Below is a small trained network, with its code and all its weights. Each question gives an input and a class and asks what happens when units are switched off, that is, made to give their printed mean instead of their output.

import numpy as np


def w(rows, s, z=0):
    codes = np.array(rows[::2]) - 128.0
    scale = np.full(codes.shape[1], s)
    scale[-1] = z or s
    return codes * scale


def f(y):
    return np.maximum(y, 0)


def log_softmax(a):
    a = a - a.max(-1, keepdims=True)
    return a - np.log(np.exp(a).sum(-1, keepdims=True))


def net(x, mask):
    res = np.array(x, float).reshape(1, 5) / 4 @ E
    y = f(res @ A[0][:, :-1].T + A[0][:, -1])
    res = res + np.where(mask, y, B[0][:, -1]) @ B[0][:, :-1]
    return log_softmax(res[-1] @ U[:, :-1].T + U[:, -1])


A, B = {}, {}
E = w([
[132,170,110,152,79,222,42],'x0',
[155,3,206,119,155,184,88],'x1',
[63,136,82,227,39,61,164],'x2',
[115,188,163,208,146,171,124],'x3',
[183,76,161,199,207,100,108],'x4',
],0.0052)
A[0] = w([
[165,180,60,34,113,155,73,61],'neuron 1',
[136,115,159,130,197,150,112,191],'neuron 2',
[131,163,91,179,97,90,133,154],'neuron 3',
[114,169,81,177,106,90,140,112],'neuron 4',
[128,140,118,54,135,76,164,246],'neuron 5',
[131,147,108,153,116,101,135,238],'neuron 6',
[119,190,103,182,120,88,138,149],'neuron 7',
[94,143,132,153,62,169,133,167],'neuron 8',
[134,72,122,90,107,116,130,174],'neuron 9',
[114,52,125,116,106,60,141,45],'neuron 10',
[125,119,120,126,129,124,129,48],'neuron 11',
[155,4,139,125,153,165,96,74],'neuron 12',
[98,160,146,56,153,68,196,254],'neuron 13',
[117,153,110,152,119,104,129,159],'neuron 14',
[141,140,107,143,126,109,116,163],'neuron 15',
[133,122,136,130,154,132,115,132],'neuron 16',
[160,101,156,132,217,168,113,193],'neuron 17',
[121,141,136,178,110,90,118,92],'neuron 18',
[127,120,139,158,107,157,125,41],'neuron 19',
[132,60,118,102,110,90,125,103],'neuron 20',
[108,154,128,148,59,177,127,157],'neuron 21',
],0.014,0.0013)
B[0] = w([
[130,195,75,60,95,193,39,215],'neuron 1',
[120,143,203,168,185,106,94,200],'neuron 2',
[133,157,150,194,125,60,158,223],'neuron 3',
[172,188,171,148,120,52,183,231],'neuron 4',
[122,143,78,35,77,113,129,211],'neuron 5',
[106,101,118,180,169,63,102,189],'neuron 6',
[133,110,189,149,134,42,159,229],'neuron 7',
[95,177,67,194,138,128,46,201],'neuron 8',
[125,67,97,154,149,77,151,186],'neuron 9',
[127,2,88,149,123,107,167,204],'neuron 10',
[115,141,130,124,127,135,152,131],'neuron 11',
[132,105,187,16,189,78,114,254],'neuron 12',
[125,135,113,33,141,91,54,228],'neuron 13',
[136,143,158,140,115,89,155,184],'neuron 14',
[70,119,143,145,142,92,120,157],'neuron 15',
[127,136,158,137,139,124,130,153],'neuron 16',
[130,172,248,154,177,112,121,230],'neuron 17',
[131,124,123,199,134,111,141,182],'neuron 18',
[105,164,110,113,100,155,123,152],'neuron 19',
[115,44,104,126,152,107,172,188],'neuron 20',
[120,194,86,172,102,151,69,204],'neuron 21',
],0.022,0.0075)
U = w([
[118,48,70,97,123,126,171,109],'0',
[115,175,86,154,99,255,70,126],'1',
[129,122,156,229,132,91,190,170],'2',
[156,120,212,98,188,107,129,188],'3',
[117,168,102,94,109,93,85,170],'4',
[168,122,133,135,103,176,177,2],'5',
],0.0072,0.0018)

Each question gives the input, the list of numbers given to net, and the class t.
The units are the neurons (one row each of A and B). Each row of codes is followed by its name. A weight is (code - 128) times the scale printed after its matrix; where a second scale follows, it is the last column's (A, B and U).
mask holds one flag per neuron, in row order. A switched-off neuron (its flag False) gives its mean, the last column of its row in B, instead of its output. The means were averaged over made-up inputs and are rounded, as every weight is.
A unit's drop is (log p(t) with every unit on - log p(t) with that unit switched off) / (log p(t) with every unit on - log p(t) with every unit switched off).
The circuit of an input: a set's keep is (log p(t) with only the set's units on - log p(t) with every unit switched off) / (log p(t) with every unit on - log p(t) with every unit switched off). Starting from the 12 units with the biggest drops (on a tie, the unit counted first), units are removed one at a time, each time the one whose removal leaves the highest keep (on an exact tie, the one counted first), for as long as the keep stays at least 0.8.
circuit, biggest first: the units of the circuit, biggest drop first
unit that matters most: the unit with the biggest drop
k most important neurons: the k neurons with the biggest drops, biggest first
drop of u: that unit's drop, to one decimal
input [-5,6,0,-5,-1], class 0: circuit, biggest first -> neuron 10; neuron 20
input [0,5,-3,-2,-8], class 4: circuit, biggest first -> neuron 1
input [-5,-3,8,-8,3], class 2: 2 most important neurons -> neuron 4; neuron 3
input [-8,-8,-4,8,-1], class 4: 2 most important neurons -> neuron 13; neuron 17
input [-2,-2,-3,-6,-3], class 4: 3 most important neurons -> neuron 1; neuron 13; neuron 5
input [-7,-5,4,-5,2], class 0: 2 most important neurons -> neuron 13; neuron 5
input [4,-8,-7,-4,-2], class 1: 2 most important neurons -> neuron 1; neuron 12
input [-3,-6,-1,-4,5], class 4: 4 most important neurons -> neuron 13; neuron 5; neuron 17; neuron 12
input [-5,1,-8,-7,-4], class 4: 2 most important neurons -> neuron 5; neuron 1
input [-3,7,6,-4,4], class 0: 2 most important neurons -> neuron 10; neuron 20
input [-5,-4,-5,-6,-7], class 4: 2 most important neurons -> neuron 1; neuron 13
input [-7,-5,-5,-4,0], class 4: 2 most important neurons -> neuron 13; neuron 5
input [-4,-2,1,2,3], class 2: 2 most important neurons -> neuron 12; neuron 1
input [0,-8,5,-7,0], class 2: circuit, biggest first -> neuron 3
input [6,3,4,7,-5], class 1: 2 most important neurons -> neuron 21; neuron 8
input [-2,7,7,2,2], class 0: drop of neuron 10 -> 0.2
input [3,2,5,2,8], class 2: drop of neuron 13 -> 0.7
input [-2,-7,-7,-7,-5], class 4: drop of neuron 13 -> 0.2
input [2,-5,-4,1,1], class 4: drop of neuron 3 -> -0.1
input [-6,-6,0,-5,4], class 0: unit that matters most -> neuron 10
